A =
-13	76	30	-31	-6	24	15	21	4	17	-46
-9	78	38	-31	-4	30	8	29	9	11	-57
Counting starts at 0.
What is the entry directly above 29? 21
What is the entry just right of -9? 78
The bottom-right entry is -57
The entry just right of -4: 30
What is the entry at row 0, column 1? 76
What is the entry at row 0, column 0? -13
The entry directly above the smallest entry -> -46
What is the entry in row 0 and column 2? 30

X =
[[63 52 38 47 53 55 52 31 52 59 63 58]
 [45 25 61 54 27 43 40 48 59 34 43 47]
 [55 85 54 51 72 63 60 55 57 71 59 62]]
Rows and columns are numbered from 0.
What is the entry in the top-left corner? 63
What is the bottom-left entry? 55
The entry at row 0, column 1: 52
The entry in the bottom-right corner -> 62
The entry at row 0, column 2 is 38
What is the entry at row 2, column 2? 54
What is the entry in row 1 and column 0? 45
The entry in the top-right corner is 58
What is the entry in row 1 and column 1? 25
The bottom entry of the column that holds the largest entry: 85

data =
[[ 21 -11 -59 -17 -19   0  -3  11  -6 -47   8  62]
 [ 19  22 -37 -11   0 -21  29  35  22  19  29   0]
 [-43  33   0   1   3   9  -8   0  -5   0  44 -27]
 [ 11  17   0  -6   0   0   0 -12   0 -47 -73  -6]
 [ -9   0   0 -20 -31  29   0 -31 -10  45 -27  11]
 [-23   0   0   9 -18   2   1 -28   0 -55  -7   5]
 [  0  22  35   0 -17  -1 -16   0   0 -53 -31  -5]
 [ -7  20  -3 -38 -16  38   8 -13   8  75  10   0]]
Give the entry directly above -73.
Answer: 44
The last entry in the row that holds the largest entry is 0
Give the smallest entry in the last column.
Answer: -27
Give the entry just left of the largest entry.
Answer: 8
The first entry in the row that holds the smallest entry -> 11
Give the 3rd entry on the main diagonal.
Answer: 0
The bottom entry of the column that holds the smallest entry: 10
The largest entry in the first column -> 21
The second entry in reading order -> -11
The entry directly above the largest entry is -53
The fifth-last entry, reading row by row: -13
The fifth entry, reading row by row is -19
Give the entry in the bottom-left corner.
Answer: -7
The first entry on the diagonal from the top-right corner is 62
Give the entry directly below the smallest entry.
Answer: -27
Give the fourth entry in reading order.
Answer: -17
The entry just right of -73 is -6
The third entry on the diagonal from the top-right corner -> 0
Give the third largest entry.
Answer: 45
Give the top entry of the column that holds the smallest entry.
Answer: 8
Give the entry directly below 3.
Answer: 0
Give the maximum.
Answer: 75
The 3rd entry, reading row by row -> -59
Give the top entry of the column that holds the largest entry.
Answer: -47
The entry directly below -8 is 0

[[ 0.9  0.1 -0.3  0.7 -0.3 -0.1 -0.1]
 [-2.0 -0.3  0.7 -1.0  0.1 -0.8 -0.1]
 [ 2.1 -0.5 -0.3 -0.1 -0.7  0.0 -0.3]
 [ 2.4  0.0 -0.8 -1.0  0.3  0.3 -0.4]
 [ 0.0 -0.7 -0.6  0.0 -0.2 -0.8 -0.1]]
The entry in the top-right corner?
A: -0.1
The bottom entry of the column that holds the smallest entry: 0.0
The entry directly below the smallest entry?
A: 2.1
The entry directly below the centre entry is -1.0
The first entry in the row that holds the smallest entry -> -2.0
The entry directly above the centre entry?
A: -1.0
The fourth-last entry, reading row by row is 0.0
The entry just left of -0.6?
A: -0.7
The second entry on the main diagonal?
A: -0.3
The last entry, reading row by row is -0.1
The 1st entry, reading row by row is 0.9
The centre entry?
A: -0.1
The last entry in the row that holds the smallest entry: -0.1
The entry just right of the centre entry is -0.7
The second entry on the diagonal from the top-right corner: -0.8
The maximum: 2.4
The second-last entry, reading row by row?
A: -0.8
The fifth entry, reading row by row?
A: -0.3
The smallest entry in the last column is -0.4
The second entry in reading order -> 0.1

Read these off the table that follows.
1) Report the entry just left of the largest entry.
2) Report the entry just left of the centre entry.
3) Report the centre entry.
4) Report the entry just right of the centre entry.
[[-0.046, -0.036, -0.076, 0.007, 0.003, 0.018, -0.004, -0.032, -0.026, 0.000, 0.038, 0.025, 0.008, -0.052, -0.024], [-0.021, -0.058, -0.035, -0.034, -0.009, -0.021, -0.049, -0.038, -0.023, -0.019, -0.044, -0.025, -0.016, -0.050, -0.033], [-0.067, -0.051, 0.007, -0.024, -0.032, -0.072, -0.032, -0.038, -0.058, -0.070, -0.092, -0.155, -0.045, -0.018, -0.005], [-0.052, -0.021, -0.091, -0.010, -0.011, -0.056, -0.011, -0.052, 0.038, -0.140, -0.028, -0.029, -0.038, -0.075, -0.012], [-0.030, -0.091, -0.026, -0.025, -0.018, -0.110, -0.037, -0.044, 0.008, -0.131, -0.020, -0.044, -0.073, -0.057, -0.022], [0.133, 0.043, -0.082, -0.183, -0.131, 0.151, -0.155, -0.016, -0.069, 0.234, -0.170, 0.144, 0.095, -0.008, -0.101], [-0.032, -0.043, -0.046, -0.018, -0.058, -0.025, -0.042, -0.029, -0.043, -0.031, -0.038, -0.034, -0.031, -0.024, -0.028]]
1) -0.069
2) -0.011
3) -0.052
4) 0.038
